Below is a small trained network, with its code and all its weights. Each question gives an input and a target symbol and asks what happens when units are switched off, that is, made to give their printed mean instead of their output.

import numpy as np


def w(rows, s, z=0):
    codes = np.array(rows[::2]) - 128.0
    scale = np.full(codes.shape[1], s)
    scale[-1] = z or s
    return codes * scale


def norm(h):
    return h / np.sqrt((h * h).mean(-1, keepdims=True) + 1e-5)


def f(y):
    return np.maximum(y, 0)


def softmax(a):
    e = np.exp(a - a.max(-1, keepdims=True))
    return e / e.sum(-1, keepdims=True)


def log_softmax(a):
    a = a - a.max(-1, keepdims=True)
    return a - np.log(np.exp(a).sum(-1, keepdims=True))


def net(x, mask):
    ids = ['ΘΦΨγδεζηλμξπτω'.index(c) for c in x.split()]
    T = len(ids)
    res = E[ids] + P[:T]
    q, k, v = (norm(res) @ M[0].T for M in (Q, K, V))
    z = softmax(np.where(np.tri(T) > 0, q @ k.T / 4**0.5, -1e9)) @ v
    res = res + np.where(mask[0], z, O[0][:, -1]) @ O[0][:, :-1]
    y = f(norm(res) @ A[0][:, :-1].T + A[0][:, -1])
    res = res + np.where(mask[1:17], y, B[0][:, -1]) @ B[0][:, :-1]
    return log_softmax(norm(res)[-1] @ U[:, :-1].T + U[:, -1])


Q, K, V, O, A, B = {}, {}, {}, {}, {}, {}
E = w([
[177,90,119,165,126,140,129,169,159,168],'Θ',
[150,209,221,122,104,207,119,96,180,185],'Φ',
[181,126,179,121,199,65,121,51,105,118],'Ψ',
[78,72,145,71,211,150,99,93,156,132],'γ',
[189,162,131,103,118,80,130,160,198,50],'δ',
[216,184,78,126,133,83,104,177,95,128],'ε',
[133,90,99,65,20,97,141,109,69,182],'ζ',
[86,82,135,210,122,47,190,156,80,221],'η',
[129,171,107,107,120,78,80,164,222,152],'λ',
[131,168,130,46,206,90,193,160,166,130],'μ',
[97,146,84,95,138,181,102,242,168,123],'ξ',
[122,173,66,78,171,136,138,106,144,199],'π',
[174,139,126,70,164,200,151,185,110,65],'τ',
[104,80,141,175,123,172,4,192,98,136],'ω',
],0.017)
P = w([
[1,228,124,122,138,96,129,34,49,28],'0',
[54,153,197,15,78,79,88,139,16,152],'1',
[119,127,190,65,94,102,97,155,47,193],'2',
[147,90,142,110,114,119,112,137,78,174],'3',
[158,89,111,118,130,143,115,129,95,168],'4',
[172,84,96,123,145,149,117,121,109,164],'5',
[180,82,75,121,163,179,96,126,135,159],'6',
[192,81,72,113,168,184,100,129,142,158],'7',
[203,75,60,113,182,200,98,117,158,156],'8',
[214,76,60,127,189,205,93,111,160,154],'9',
[223,86,52,135,188,220,98,115,164,155],'10',
[234,73,52,121,199,222,97,105,175,157],'11',
],0.006)
Q[0] = w([
[123,219,120,172,240,144,58,131,134,130],'H1',
[179,139,129,180,253,140,81,162,231,92],'H1',
[201,17,83,199,156,111,192,163,203,190],'H1',
[43,191,98,57,81,60,104,104,65,64],'H1',
],0.011)
K[0] = w([
[169,100,115,226,198,162,141,152,196,103],'H1',
[73,221,89,245,227,168,111,105,143,149],'H1',
[15,254,143,122,86,175,95,61,61,14],'H1',
[242,51,191,108,127,183,132,160,165,226],'H1',
],0.0099)
V[0] = w([
[176,169,117,228,87,139,103,97,135,148],'H1',
[141,199,148,121,97,89,140,149,123,42],'H1',
[108,108,26,146,108,144,136,189,202,129],'H1',
[173,95,102,155,145,139,87,108,4,89],'H1',
],0.012)
O[0] = w([
[113,222,154,81,85,97,22,98,74,146,3],'H1',
[226,145,205,129,158,128,129,254,130,152,236],'H1',
[108,60,62,58,59,93,101,186,113,148,75],'H1',
[135,171,89,181,214,151,79,158,39,51,67],'H1',
],0.0072,0.0058)
A[0] = w([
[142,149,158,122,97,161,124,98,145,136,11],'N1',
[80,179,133,92,122,177,163,167,125,124,164],'N2',
[130,109,168,126,72,116,116,124,153,4,196],'N3',
[145,100,109,82,164,181,99,99,112,154,217],'N4',
[144,139,100,163,136,128,82,95,157,120,97],'N5',
[81,154,157,29,176,114,118,137,127,99,154],'N6',
[126,122,101,138,86,148,135,85,138,147,165],'N7',
[155,91,124,92,96,113,130,100,157,122,135],'N8',
[120,118,118,64,84,128,108,108,95,104,15],'N9',
[143,115,120,140,159,130,142,133,153,156,35],'N10',
[115,139,106,183,138,150,146,113,123,80,243],'N11',
[102,161,115,102,158,132,95,158,198,104,214],'N12',
[102,178,122,129,137,114,84,157,119,123,206],'N13',
[102,130,132,173,101,120,181,130,160,125,126],'N14',
[132,163,127,176,105,127,156,157,86,166,251],'N15',
[182,170,93,106,113,129,172,108,111,124,210],'N16',
],0.018,0.0016)
B[0] = w([
[156,78,122,180,129,184,145,125,128,147,180],'N1',
[141,105,64,188,136,115,142,75,87,131,196],'N2',
[121,166,121,31,34,181,166,148,81,150,156],'N3',
[181,106,144,59,133,151,68,150,93,149,255],'N4',
[103,120,151,125,90,78,104,104,85,135,170],'N5',
[5,190,129,163,86,121,212,119,118,83,187],'N6',
[176,121,126,57,101,130,62,128,167,123,181],'N7',
[144,129,116,184,198,109,112,100,138,114,216],'N8',
[122,138,126,150,118,162,155,97,216,61,157],'N9',
[73,199,104,121,119,165,122,102,123,78,233],'N10',
[139,61,166,95,126,122,106,145,161,127,191],'N11',
[216,68,124,67,149,112,109,122,157,179,225],'N12',
[119,108,131,194,144,136,126,177,177,158,175],'N13',
[98,180,141,112,143,115,112,149,94,159,180],'N14',
[93,114,94,94,54,84,144,58,107,101,188],'N15',
[179,147,142,153,171,149,58,184,121,139,219],'N16',
],0.017,0.0083)
U = w([
[69,175,111,167,49,141,91,142,203,118,152],'Θ',
[160,146,144,186,93,180,143,58,116,207,231],'Φ',
[173,137,231,163,200,68,123,72,114,94,84],'Ψ',
[59,94,194,42,180,165,148,128,150,145,78],'γ',
[192,194,180,64,54,116,189,184,136,159,119],'δ',
[178,192,89,208,115,69,81,187,100,127,126],'ε',
[185,93,100,105,72,102,118,55,139,43,96],'ζ',
[121,121,126,96,81,61,146,83,46,181,254],'η',
[155,139,165,135,145,28,126,119,242,214,37],'λ',
[116,197,113,145,203,136,201,152,161,159,145],'μ',
[141,63,2,147,135,122,163,148,145,177,111],'ξ',
[131,211,40,90,158,139,74,73,82,206,104],'π',
[181,109,92,133,137,197,190,160,55,60,139],'τ',
[73,57,177,150,86,142,71,207,101,176,90],'ω',
],0.0094,0.004)

Each question gives the input, a string of symbols that net reads in full, and the target symbol t.
The units are the heads (4 rows each of Q, K, V and O) and the neurons (one row each of A and B). Each row of codes is followed by its name. A weight is (code - 128) times the scale printed after its matrix; where a second scale follows, it is the last column's (O, A, B and U).
mask holds one flag per unit, heads first, then neurons. A switched-off unit (its flag False) gives its mean, the last column of its rows in O or B, instead of its output. The means were averaged over made-up inputs and are rounded, as every weight is.
A unit's drop is (log p(t) with every unit on - log p(t) with that unit switched off) / (log p(t) with every unit on - log p(t) with every unit switched off).
The circuit of an input: a set's keep is (log p(t) with only the set's units on - log p(t) with every unit switched off) / (log p(t) with every unit on - log p(t) with every unit switched off). Starting from the 12 units with the biggest drops (on a tie, the unit counted first), units are removed one at a time, each time the one whose removal leaves the highest keep (on an exact tie, the one counted first), for as long as the keep stays at least 0.8.
units of the circuit, in order: the units of the circuit, biggest drop first
unit that matters most: the unit with the biggest drop
top k neurons: the k neurons with the biggest drops, biggest first
drop of u: that unit's drop, to one decimal
input ξ Φ Θ, target ξ: units of the circuit, in order -> (H1, N8, N4)
input ζ ε λ, target λ: unit that matters most -> N8
input ξ π ξ π λ Θ, target ξ: units of the circuit, in order -> (H1, N16, N8)
input δ Ψ ω δ ω ξ Θ δ μ, target δ: top 2 neurons -> (N8, N12)
input τ π ε μ, target μ: top 2 neurons -> (N4, N6)
input λ η ζ ε ξ ζ Φ Θ ξ ξ Φ δ, target λ: units of the circuit, in order -> (H1, N8)
input Θ π Θ ζ Φ Φ ε γ η τ μ π, target Θ: units of the circuit, in order -> (H1, N9, N6)
input η μ μ Ψ Θ, target η: units of the circuit, in order -> (H1, N5)
input ω ω π ω π, target ω: top 2 neurons -> (N13, N11)
input π π η ε Ψ ε ξ τ δ λ Φ Θ, target π: units of the circuit, in order -> (N10, N14, H1)
input γ π ε Θ, target γ: units of the circuit, in order -> (H1, N11, N14, N10)
input π ζ Φ Θ, target π: units of the circuit, in order -> (H1, N14, N10)
input Φ ζ Θ η λ ξ μ λ γ ξ δ Ψ, target Φ: units of the circuit, in order -> (H1, N1)
input Θ Φ τ Φ η Ψ ζ ξ π ζ ω Θ, target Φ: top 2 neurons -> (N1, N12)
input Ψ ω μ π ξ λ τ δ Ψ ξ Θ τ, target Ψ: top neuron -> (N11)
input ω Φ Φ ε, target ε: units of the circuit, in order -> (N13, N4, H1)
input Θ τ π μ π η Φ τ μ ε ε π, target Θ: top 3 neurons -> (N9, N6, N13)
input ζ η ζ Θ ζ π Φ π λ τ γ, target ζ: units of the circuit, in order -> (H1, N9)
input λ μ ζ λ Φ ε ξ γ ζ π Θ λ, target λ: units of the circuit, in order -> (H1, N8)
input Ψ Θ τ ε γ, target Ψ: units of the circuit, in order -> (H1)
input Θ ξ δ ε δ ξ Θ ξ, target Θ: top 2 neurons -> (N9, N6)
input ζ λ τ Θ, target ζ: top 3 neurons -> (N15, N11, N6)
input η γ π π Φ η, target γ: top 2 neurons -> (N11, N14)
input ω π π λ η ξ, target ξ: top 3 neurons -> (N2, N13, N12)
input Φ Φ π ξ, target ξ: top 2 neurons -> (N2, N12)
input Φ Φ ω π Θ π λ λ Θ δ, target δ: top 2 neurons -> (N3, N2)
input η μ ε π Φ δ τ ω δ ζ, target ζ: drop of N4 -> -0.1
input η μ ε, target ε: drop of N13 -> 0.2
input ξ Θ π π Φ τ γ μ, target ξ: drop of H1 -> 1.8
input δ γ Ψ μ Ψ δ μ ε τ Ψ Θ, target δ: drop of N11 -> 0.0
